Here is a tiny trained network, its code and every weight. The questions are about switching its units off for an input and a target symbol, where a switched-off unit gives its printed mean instead of its output.

import numpy as np


def w(rows, s, z=0):
    codes = np.array(rows[::2]) - 128.0
    scale = np.full(codes.shape[1], s)
    scale[-1] = z or s
    return codes * scale


def f(y):
    return y / 2 * (1 + np.tanh(0.7978845608 * (y + 0.044715 * y**3)))


def softmax(a):
    e = np.exp(a - a.max(-1, keepdims=True))
    return e / e.sum(-1, keepdims=True)


def log_softmax(a):
    a = a - a.max(-1, keepdims=True)
    return a - np.log(np.exp(a).sum(-1, keepdims=True))


def net(x, mask):
    ids = ['ΦΩβγδεηλμστ'.index(c) for c in x.split()]
    T = len(ids)
    res = E[ids] + P[:T]
    u = 0
    for l in range(3):
        q, k, v = (res @ M[l].T for M in (Q, K, V))
        z = softmax(np.where(np.tri(T) > 0, q @ k.T / 3**0.5, -1e9)) @ v
        res = res + np.where(mask[u], z, O[l][:, -1]) @ O[l][:, :-1]
        u += 1
        y = f(res @ A[l][:, :-1].T + A[l][:, -1])
        res = res + np.where(mask[u : u + 16], y, B[l][:, -1]) @ B[l][:, :-1]
        u += 16
    return log_softmax(res[-1] @ U[:, :-1].T + U[:, -1])


Q, K, V, O, A, B = {}, {}, {}, {}, {}, {}
E = w([
[103,197,87,250,31,246],'Φ',
[173,98,131,210,110,86],'Ω',
[163,102,151,212,97,92],'β',
[171,232,129,132,147,56],'γ',
[124,110,211,220,83,136],'δ',
[145,73,179,228,169,160],'ε',
[116,76,213,84,99,112],'η',
[195,91,89,134,76,170],'λ',
[152,78,195,99,133,209],'μ',
[81,126,132,81,23,191],'σ',
[13,105,79,178,167,120],'τ',
],0.017)
P = w([
[182,245,178,170,172,147],'0',
[166,217,171,159,154,130],'1',
[160,197,159,157,141,134],'2',
[159,167,152,151,129,128],'3',
[154,149,141,153,118,128],'4',
[148,129,136,147,109,126],'5',
[141,111,129,145,103,127],'6',
[138,93,124,143,94,126],'7',
[133,77,119,144,84,128],'8',
[128,60,116,145,80,126],'9',
[125,44,112,140,73,128],'10',
[120,32,104,139,70,120],'11',
[118,17,103,136,59,121],'12',
],0.011)
Q[0] = w([
[200,140,141,118,155,203],'0.h1',
[199,31,178,213,2,143],'0.h1',
[119,162,80,166,105,170],'0.h1',
],0.014)
K[0] = w([
[121,148,101,49,172,161],'0.h1',
[89,4,109,119,103,154],'0.h1',
[53,160,102,165,142,205],'0.h1',
],0.015)
V[0] = w([
[114,99,83,33,153,214],'0.h1',
[1,171,142,157,209,132],'0.h1',
[42,169,166,100,45,89],'0.h1',
],0.0089)
O[0] = w([
[147,181,146,191,50,65,3],'0.h1',
[51,67,75,154,88,50,39],'0.h1',
[132,106,172,68,104,12,160],'0.h1',
],0.011,0.005)
A[0] = w([
[90,40,155,145,148,116,96],'0.n1',
[127,134,127,73,151,111,67],'0.n2',
[132,170,208,83,142,138,122],'0.n3',
[75,172,79,70,117,90,87],'0.n4',
[187,144,171,254,137,100,60],'0.n5',
[134,167,112,114,23,212,254],'0.n6',
[60,180,149,203,103,69,105],'0.n7',
[201,34,132,105,123,122,113],'0.n8',
[175,141,59,104,58,108,109],'0.n9',
[136,204,150,95,80,122,47],'0.n10',
[147,223,62,55,198,98,104],'0.n11',
[190,208,145,169,147,113,117],'0.n12',
[165,189,89,87,154,64,112],'0.n13',
[110,112,56,115,170,59,43],'0.n14',
[144,145,76,147,186,141,114],'0.n15',
[136,54,148,186,63,139,100],'0.n16',
],0.0089,0.0058)
B[0] = w([
[56,205,157,128,143,140,167],'0.n1',
[107,214,125,160,60,144,125],'0.n2',
[121,192,163,112,76,177,189],'0.n3',
[211,135,138,126,183,160,130],'0.n4',
[213,172,119,174,37,75,187],'0.n5',
[156,29,97,150,90,125,254],'0.n6',
[91,101,57,166,169,130,148],'0.n7',
[130,60,174,121,144,98,179],'0.n8',
[79,58,89,100,121,49,140],'0.n9',
[107,97,100,98,83,155,142],'0.n10',
[99,201,99,147,127,121,160],'0.n11',
[147,181,55,128,80,172,176],'0.n12',
[117,254,116,120,119,207,139],'0.n13',
[206,89,179,116,98,205,135],'0.n14',
[132,34,136,125,136,58,159],'0.n15',
[103,127,121,206,196,116,194],'0.n16',
],0.0066,0.0092)
Q[1] = w([
[75,237,25,27,101,136],'1.h1',
[60,195,3,115,113,99],'1.h1',
[153,196,169,115,72,120],'1.h1',
],0.0058)
K[1] = w([
[139,254,46,45,198,110],'1.h1',
[100,198,12,135,145,114],'1.h1',
[185,136,79,12,70,182],'1.h1',
],0.0057)
V[1] = w([
[2,251,162,136,134,210],'1.h1',
[164,209,175,107,151,177],'1.h1',
[47,233,175,201,58,135],'1.h1',
],0.0039)
O[1] = w([
[159,20,169,174,65,139,47],'1.h1',
[137,8,93,194,105,2,225],'1.h1',
[81,35,230,97,135,148,247],'1.h1',
],0.0049,0.0011)
A[1] = w([
[106,110,149,152,85,121,20],'1.n1',
[100,99,125,153,155,83,212],'1.n2',
[153,174,92,133,70,165,2],'1.n3',
[99,92,109,140,161,124,72],'1.n4',
[110,153,160,202,175,126,110],'1.n5',
[169,123,127,118,107,151,141],'1.n6',
[183,119,133,131,163,90,100],'1.n7',
[97,130,174,136,131,66,188],'1.n8',
[168,64,159,134,132,110,90],'1.n9',
[114,246,161,170,152,73,92],'1.n10',
[82,87,149,92,159,150,130],'1.n11',
[84,173,56,156,99,94,2],'1.n12',
[148,96,78,79,110,111,139],'1.n13',
[100,222,89,57,104,144,71],'1.n14',
[192,123,172,109,179,163,61],'1.n15',
[121,136,136,144,167,180,135],'1.n16',
],0.012,0.0058)
B[1] = w([
[120,175,100,127,144,132,166],'1.n1',
[171,19,138,141,152,82,220],'1.n2',
[69,76,178,125,156,87,232],'1.n3',
[81,90,150,123,93,114,182],'1.n4',
[236,83,111,54,62,90,232],'1.n5',
[100,197,190,210,90,144,255],'1.n6',
[80,86,236,85,102,174,170],'1.n7',
[111,93,154,103,245,165,212],'1.n8',
[159,222,138,67,145,153,252],'1.n9',
[117,97,37,33,38,114,192],'1.n10',
[115,105,101,94,54,129,226],'1.n11',
[109,117,207,155,163,237,146],'1.n12',
[201,137,125,109,115,99,174],'1.n13',
[207,177,81,122,145,102,141],'1.n14',
[3,203,130,94,105,210,244],'1.n15',
[117,128,75,120,91,163,223],'1.n16',
],0.0066,0.0059)
Q[2] = w([
[201,73,139,54,160,171],'2.h1',
[217,193,254,174,129,151],'2.h1',
[136,106,105,98,34,54],'2.h1',
],0.0082)
K[2] = w([
[172,64,111,39,125,78],'2.h1',
[148,178,192,79,52,235],'2.h1',
[65,135,1,93,71,24],'2.h1',
],0.0058)
V[2] = w([
[207,115,106,151,171,142],'2.h1',
[136,88,25,88,29,160],'2.h1',
[254,118,128,116,89,99],'2.h1',
],0.0064)
O[2] = w([
[91,142,72,227,116,239,78],'2.h1',
[86,121,109,108,2,98,253],'2.h1',
[43,165,127,148,31,177,147],'2.h1',
],0.0049,0.0058)
A[2] = w([
[69,80,65,123,120,101,3],'2.n1',
[152,198,155,107,103,37,138],'2.n2',
[195,153,116,160,76,123,114],'2.n3',
[53,91,102,153,124,148,115],'2.n4',
[171,86,40,62,123,48,190],'2.n5',
[138,61,151,160,196,90,179],'2.n6',
[16,152,96,63,95,141,167],'2.n7',
[61,206,175,92,110,208,137],'2.n8',
[153,196,53,146,154,73,167],'2.n9',
[255,228,86,107,59,184,129],'2.n10',
[77,142,156,49,225,60,24],'2.n11',
[125,137,73,222,49,108,75],'2.n12',
[173,115,88,80,177,197,124],'2.n13',
[178,114,181,64,171,116,166],'2.n14',
[79,185,64,153,243,193,68],'2.n15',
[189,55,138,183,150,186,185],'2.n16',
],0.0083,0.0054)
B[2] = w([
[181,168,177,154,173,113,158],'2.n1',
[125,131,77,66,69,146,173],'2.n2',
[140,111,127,159,129,88,195],'2.n3',
[136,184,87,113,58,100,165],'2.n4',
[121,102,100,177,216,100,197],'2.n5',
[174,183,104,63,130,166,165],'2.n6',
[203,171,208,161,155,129,194],'2.n7',
[101,65,25,124,197,95,217],'2.n8',
[177,152,217,78,255,143,134],'2.n9',
[56,148,168,156,167,45,254],'2.n10',
[144,68,86,237,33,130,151],'2.n11',
[152,99,153,28,211,168,203],'2.n12',
[88,159,93,141,136,96,150],'2.n13',
[99,160,144,96,125,171,176],'2.n14',
[237,241,5,114,28,11,129],'2.n15',
[135,168,123,155,124,165,213],'2.n16',
],0.0074,0.013)
U = w([
[122,122,132,148,129,113,21],'Φ',
[145,173,88,161,111,113,105],'Ω',
[112,151,86,125,132,127,91],'β',
[113,188,139,100,208,85,129],'γ',
[37,64,163,42,169,165,95],'δ',
[142,91,90,195,26,192,253],'ε',
[210,177,192,113,138,158,51],'η',
[2,119,146,244,134,97,204],'λ',
[220,149,201,223,110,96,118],'μ',
[68,109,132,118,44,56,178],'σ',
[169,9,88,172,177,68,94],'τ',
],0.0069,0.0027)

Each question gives the input, a string of symbols that net reads in full, and the target symbol t.
The units are the heads (3 rows each of Q, K, V and O) and the neurons (one row each of A and B). Each row of codes is followed by its name. A weight is (code - 128) times the scale printed after its matrix; where a second scale follows, it is the last column's (O, A, B and U).
mask holds one flag per unit, layer by layer, with each layer's heads first. A switched-off unit (its flag False) gives its mean, the last column of its rows in O or B, instead of its output. The means were averaged over made-up inputs and are rounded, as every weight is.
A unit's drop is (log p(t) with every unit on - log p(t) with that unit switched off) / (log p(t) with every unit on - log p(t) with every unit switched off).
The circuit of an input: a set's keep is (log p(t) with only the set's units on - log p(t) with every unit switched off) / (log p(t) with every unit on - log p(t) with every unit switched off). Starting from the 12 units with the biggest drops (on a tie, the unit counted first), units are removed one at a time, each time the one whose removal leaves the highest keep (on an exact tie, the one counted first), for as long as the keep stays at least 0.8.
circuit, biggest first: the units of the circuit, biggest drop first
unit that matters most: the unit with the biggest drop
top k neurons: the k neurons with the biggest drops, biggest first
top k neurons in layer l: the k neurons of layer l with the biggest drops, biggest first
input Ω ε σ δ σ Ω, target σ: top neuron -> [0.n5]
input δ ε σ γ μ Ω σ β, target σ: top 2 neurons -> [1.n10; 0.n5]
input μ ε γ μ ε, target μ: circuit, biggest first -> [0.h1; 0.n5]
input τ τ μ λ σ γ λ, target σ: circuit, biggest first -> [0.h1; 2.n10; 0.n6; 2.h1]
input δ μ μ Ω ε μ ε λ, target μ: top 2 neurons in layer 1 -> [1.n6; 1.n3]
input Ω γ η μ ε δ ε γ ε δ δ, target ε: circuit, biggest first -> [2.n10; 2.n5]
input ε μ σ δ, target σ: top 2 neurons -> [1.n10; 0.n5]
input Φ Φ δ γ γ Ω, target γ: top 3 neurons -> [1.n15; 1.n9; 2.n15]
input τ λ σ, target τ: circuit, biggest first -> [0.h1; 2.n5; 2.h1]
input β λ Ω τ ε, target τ: circuit, biggest first -> [0.h1; 1.n2]
input δ β δ δ δ δ η τ λ, target τ: circuit, biggest first -> [0.h1; 2.n5; 1.n15]
input η δ ε, target η: top 3 neurons in layer 0 -> [0.n5; 0.n6; 0.n7]
input β τ δ β λ τ μ μ Ω τ δ δ, target τ: circuit, biggest first -> [0.h1; 0.n16; 1.n2]
input λ δ β, target λ: top 2 neurons in layer 0 -> [0.n12; 0.n5]
input δ Φ β β β μ δ Ω λ δ, target λ: top 2 neurons in layer 1 -> [1.n6; 1.n15]
input Ω γ μ δ, target μ: unit that matters most -> 1.h1
input σ δ γ δ δ η γ Φ σ η μ β, target μ: top 3 neurons -> [1.n15; 0.n3; 1.n11]
input δ σ Ω γ δ μ γ σ ε λ, target σ: top 4 neurons -> [0.n9; 0.n6; 2.n10; 1.n13]
input δ σ γ σ β γ δ λ, target λ: top 2 neurons -> [2.n10; 1.n6]
input Φ σ δ τ δ μ γ δ β γ δ σ, target σ: circuit, biggest first -> [0.h1]
input τ Φ δ Φ τ η Φ δ Ω δ Ω γ, target γ: top 3 neurons -> [2.n9; 1.n14; 1.n3]
input λ γ δ δ τ μ μ δ ε ε Ω, target ε: top 2 neurons -> [2.n10; 1.n10]
input δ σ γ ε β δ σ δ γ Ω Ω, target γ: top 2 neurons in layer 0 -> [0.n7; 0.n9]
input δ σ τ η μ σ τ η δ δ, target η: top 3 neurons -> [1.n8; 2.n6; 0.n8]
input ε σ δ δ ε Φ δ δ δ γ σ μ β, target σ: top 2 neurons in layer 0 -> [0.n6; 0.n5]
input μ γ η β, target η: top 2 neurons in layer 0 -> [0.n3; 0.n6]
input τ σ η γ β, target η: unit that matters most -> 0.h1
input Φ δ δ γ μ η Φ μ σ λ τ, target τ: top 2 neurons -> [2.n5; 1.n2]
input δ γ β Ω δ τ τ τ λ γ μ δ δ, target μ: top 2 neurons in layer 0 -> [0.n16; 0.n5]
input γ σ ε ε, target σ: top 2 neurons in layer 1 -> [1.n5; 1.n10]
